Here is a tiny trained network, its code and every weight. The questions are about switching its units off for an input and a class, where a switched-off unit gives its printed mean instead of its output.

import numpy as np


def w(rows, s, z=0):
    codes = np.array(rows[::2]) - 128.0
    scale = np.full(codes.shape[1], s)
    scale[-1] = z or s
    return codes * scale


def f(y):
    return np.maximum(y, 0)


def log_softmax(a):
    a = a - a.max(-1, keepdims=True)
    return a - np.log(np.exp(a).sum(-1, keepdims=True))


def net(x, mask):
    res = np.array(x, float).reshape(1, 7) / 4 @ E
    y = f(res @ A[0][:, :-1].T + A[0][:, -1])
    res = res + np.where(mask, y, B[0][:, -1]) @ B[0][:, :-1]
    return log_softmax(res[-1] @ U[:, :-1].T + U[:, -1])


A, B = {}, {}
E = w([
[178,161,171,118,96,95],'x0',
[210,229,92,75,191,132],'x1',
[112,96,149,26,45,75],'x2',
[104,170,254,160,195,135],'x3',
[184,76,183,59,105,130],'x4',
[210,69,82,181,120,174],'x5',
[78,106,205,76,180,147],'x6',
],0.0061)
A[0] = w([
[167,210,123,185,199,134,81],'N0',
[135,170,154,83,132,99,125],'N1',
[122,141,129,157,123,135,36],'N2',
[128,149,192,66,128,100,54],'N3',
[169,212,125,186,191,134,136],'N4',
[247,116,65,95,94,140,102],'N5',
[39,127,52,71,140,139,95],'N6',
[207,123,81,109,113,116,108],'N7',
[101,134,131,104,129,125,34],'N8',
[134,178,202,36,114,118,1],'N9',
[129,51,251,100,170,153,52],'N10',
[135,158,152,93,126,115,108],'N11',
[104,113,100,173,99,102,124],'N12',
[119,121,128,212,67,127,128],'N13',
[125,175,153,80,112,129,58],'N14',
],0.015,0.002)
B[0] = w([
[113,159,105,125,236,197,219],'N0',
[124,173,147,109,87,165,176],'N1',
[144,129,132,126,131,145,142],'N2',
[155,186,204,130,110,127,192],'N3',
[106,163,98,115,236,190,223],'N4',
[245,143,45,95,114,55,252],'N5',
[20,162,103,124,164,38,185],'N6',
[192,115,65,80,117,106,211],'N7',
[126,134,151,111,149,114,144],'N8',
[160,206,220,121,85,158,207],'N9',
[180,3,202,132,178,81,223],'N10',
[142,168,153,134,110,136,163],'N11',
[105,118,103,165,61,165,176],'N12',
[136,101,105,140,51,228,192],'N13',
[150,175,151,129,95,135,165],'N14',
],0.025,0.011)
U = w([
[144,197,186,105,88,116,6],'0',
[11,118,65,152,99,53,173],'1',
[89,71,61,197,27,176,147],'2',
[205,122,3,71,75,65,126],'3',
[149,13,165,145,144,82,145],'4',
[123,149,61,137,221,200,149],'5',
],0.0055,0.0012)

Each question gives the input, the list of numbers given to net, and the class t.
The units are the neurons (one row each of A and B). Each row of codes is followed by its name. A weight is (code - 128) times the scale printed after its matrix; where a second scale follows, it is the last column's (A, B and U).
mask holds one flag per neuron, in row order. A switched-off neuron (its flag False) gives its mean, the last column of its row in B, instead of its output. The means were averaged over made-up inputs and are rounded, as every weight is.
A unit's drop is (log p(t) with every unit on - log p(t) with that unit switched off) / (log p(t) with every unit on - log p(t) with every unit switched off).
The circuit of an input: a set's keep is (log p(t) with only the set's units on - log p(t) with every unit switched off) / (log p(t) with every unit on - log p(t) with every unit switched off). Starting from the 12 units with the biggest drops (on a tie, the unit counted first), units are removed one at a time, each time the one whose removal leaves the highest keep (on an exact tie, the one counted first), for as long as the keep stays at least 0.8.
units of the circuit, in order: the units of the circuit, biggest drop first
unit that matters most: the unit with the biggest drop
top k neurons: the k neurons with the biggest drops, biggest first
drop of u: that unit's drop, to one decimal
input [0,-6,-8,3,7,-1,-7], class 2: unit that matters most	N13
input [3,-6,2,-6,-4,-3,-7], class 2: units of the circuit, in order	N13, N12
input [2,7,-6,-2,7,-4,-4], class 5: top 2 neurons	N0, N4
input [-4,-7,7,-2,2,-7,6], class 0: top 3 neurons	N9, N3, N14
input [0,-7,-6,-8,-8,-3,3], class 2: top 2 neurons	N13, N12
input [7,-5,3,8,0,4,-7], class 2: top 2 neurons	N13, N5
input [1,3,2,7,3,4,-7], class 5: top 2 neurons	N4, N0
input [-3,-1,1,0,2,-7,-7], class 1: top 2 neurons	N5, N9
input [-2,8,6,1,2,7,8], class 0: top 2 neurons	N9, N3
input [-2,-8,-1,-1,2,4,7], class 4: drop of N10	0.2
input [-1,-4,8,-4,-3,-7,-2], class 1: drop of N6	0.7
input [3,-7,-6,-7,-2,-1,-5], class 2: drop of N13	0.1
input [-6,-4,-3,1,-6,-3,7], class 1: drop of N6	0.4
input [-5,-7,4,-5,-7,-8,-6], class 1: units of the circuit, in order	N6
